Below are the code and all the weights of a small trained network. Each question names an input and a class and asks about switching units off, where a switched-off unit gives its printed mean instead of its output.

import numpy as np


def w(rows, s, z=0):
    codes = np.array(rows[::2]) - 128.0
    scale = np.full(codes.shape[1], s)
    scale[-1] = z or s
    return codes * scale


def norm(h):
    return h / np.sqrt((h * h).mean(-1, keepdims=True) + 1e-5)


def f(y):
    return np.maximum(y, 0)


def log_softmax(a):
    a = a - a.max(-1, keepdims=True)
    return a - np.log(np.exp(a).sum(-1, keepdims=True))


def net(x, mask):
    res = np.array(x, float).reshape(1, 5) / 4 @ E
    u = 0
    for l in range(2):
        y = f(norm(res) @ A[l][:, :-1].T + A[l][:, -1])
        res = res + np.where(mask[u : u + 8], y, B[l][:, -1]) @ B[l][:, :-1]
        u += 8
    return log_softmax(norm(res)[-1] @ U[:, :-1].T + U[:, -1])


A, B = {}, {}
E = w([
[133,152,134,132,98,104,134,136,111],'x0',
[56,105,100,114,79,190,22,111,111],'x1',
[99,125,89,69,150,136,165,144,125],'x2',
[175,110,50,141,38,122,180,31,154],'x3',
[102,136,105,176,209,108,113,34,2],'x4',
],0.0058)
A[0] = w([
[75,97,136,89,42,140,61,94,117,1],'0.n0',
[178,66,173,94,95,134,130,199,206,63],'0.n1',
[140,85,44,192,184,70,87,122,30,92],'0.n2',
[110,90,99,113,42,159,144,28,147,61],'0.n3',
[122,109,189,101,118,154,91,178,89,122],'0.n4',
[169,117,145,174,176,126,254,137,149,100],'0.n5',
[32,68,33,179,43,210,42,177,61,75],'0.n6',
[134,132,125,224,165,75,125,102,142,193],'0.n7',
],0.0062,0.0036)
B[0] = w([
[78,154,113,118,156,205,134,91,182,183],'0.n0',
[95,69,130,70,69,98,160,98,14,225],'0.n1',
[77,41,128,36,56,104,108,85,140,244],'0.n2',
[207,187,102,174,137,167,77,174,125,215],'0.n3',
[84,155,71,164,216,88,61,77,183,190],'0.n4',
[114,221,161,128,145,194,142,115,187,220],'0.n5',
[157,168,243,111,122,148,254,121,207,255],'0.n6',
[92,121,112,112,144,132,209,128,97,223],'0.n7',
],0.0073,0.0051)
A[1] = w([
[80,177,158,129,178,146,156,143,176,122],'1.n0',
[33,85,151,148,214,81,103,135,177,165],'1.n1',
[88,134,164,122,172,39,66,204,158,30],'1.n2',
[202,170,169,117,161,49,235,144,109,4],'1.n3',
[150,157,56,123,88,137,172,105,149,223],'1.n4',
[116,44,86,61,43,49,147,160,208,207],'1.n5',
[254,133,22,145,111,143,114,90,145,87],'1.n6',
[153,87,169,102,68,142,78,189,144,137],'1.n7',
],0.0083,0.0021)
B[1] = w([
[150,172,119,203,62,169,87,54,200,254],'1.n0',
[214,126,98,122,97,118,167,192,100,250],'1.n1',
[185,128,20,227,94,106,38,210,59,187],'1.n2',
[92,123,156,83,106,212,80,112,230,224],'1.n3',
[120,135,153,170,177,104,53,195,96,245],'1.n4',
[112,98,140,177,179,89,132,51,47,233],'1.n5',
[155,123,43,165,130,103,56,228,78,199],'1.n6',
[48,64,150,2,253,49,228,95,116,176],'1.n7',
],0.0067,0.0061)
U = w([
[135,197,232,131,125,186,119,80,255,39],'0',
[204,153,60,200,125,95,54,245,69,124],'1',
[86,48,201,82,160,31,178,86,45,253],'2',
],0.008,0.0013)

Each question gives the input, the list of numbers given to net, and the class t.
The units are the neurons (one row each of A and B). Each row of codes is followed by its name. A weight is (code - 128) times the scale printed after its matrix; where a second scale follows, it is the last column's (A, B and U).
mask holds one flag per neuron, layer by layer. A switched-off neuron (its flag False) gives its mean, the last column of its row in B, instead of its output. The means were averaged over made-up inputs and are rounded, as every weight is.
A unit's drop is (log p(t) with every unit on - log p(t) with that unit switched off) / (log p(t) with every unit on - log p(t) with every unit switched off).
The circuit of an input: a set's keep is (log p(t) with only the set's units on - log p(t) with every unit switched off) / (log p(t) with every unit on - log p(t) with every unit switched off). Starting from the 12 units with the biggest drops (on a tie, the unit counted first), units are removed one at a time, each time the one whose removal leaves the highest keep (on an exact tie, the one counted first), for as long as the keep stays at least 0.8.
units of the circuit, in order: the units of the circuit, biggest drop first
most important unit: the unit with the biggest drop
top k neurons: the k neurons with the biggest drops, biggest first
top k neurons in layer l: the k neurons of layer l with the biggest drops, biggest first
input [2,7,3,-5,7], class 0: top 3 neurons : [0.n6 0.n1 1.n5]
input [-4,-4,1,3,3], class 0: most important unit : 0.n5
input [8,6,2,7,-4], class 1: top 3 neurons in layer 1 : [1.n6 1.n4 1.n3]
input [-7,-4,6,-6,0], class 1: units of the circuit, in order : [0.n6 1.n2]
input [8,6,-5,2,-8], class 2: top 2 neurons : [0.n1 1.n7]
input [0,4,8,-1,4], class 0: top 2 neurons in layer 1 : [1.n7 1.n0]
input [-5,-8,-8,-6,7], class 0: top 2 neurons : [1.n3 0.n5]
input [2,5,-5,0,5], class 0: top 4 neurons : [0.n6 0.n1 0.n0 1.n7]
input [-6,-1,-7,6,5], class 1: top 2 neurons in layer 0 : [0.n3 0.n1]
input [-4,1,7,5,5], class 1: top 2 neurons : [0.n3 1.n6]
input [7,-1,6,8,8], class 1: top 3 neurons : [0.n3 1.n6 0.n1]
input [-4,6,0,2,-8], class 2: units of the circuit, in order : [1.n7 1.n5]
input [-4,-1,0,-6,5], class 1: top 2 neurons in layer 0 : [0.n1 0.n4]
input [-5,6,-1,-4,-7], class 2: top 3 neurons : [0.n1 1.n7 0.n5]
input [-5,-5,7,4,-6], class 2: units of the circuit, in order : [1.n5]
input [2,3,6,8,6], class 1: top 2 neurons in layer 0 : [0.n3 0.n1]
input [-8,2,-7,-4,-4], class 1: top 3 neurons : [0.n4 1.n2 0.n2]
input [2,4,6,-3,-6], class 2: top 2 neurons in layer 0 : [0.n1 0.n5]
input [7,-2,5,-2,2], class 0: top 2 neurons : [0.n1 0.n4]
input [1,-5,8,-5,4], class 0: top 2 neurons : [0.n5 1.n3]
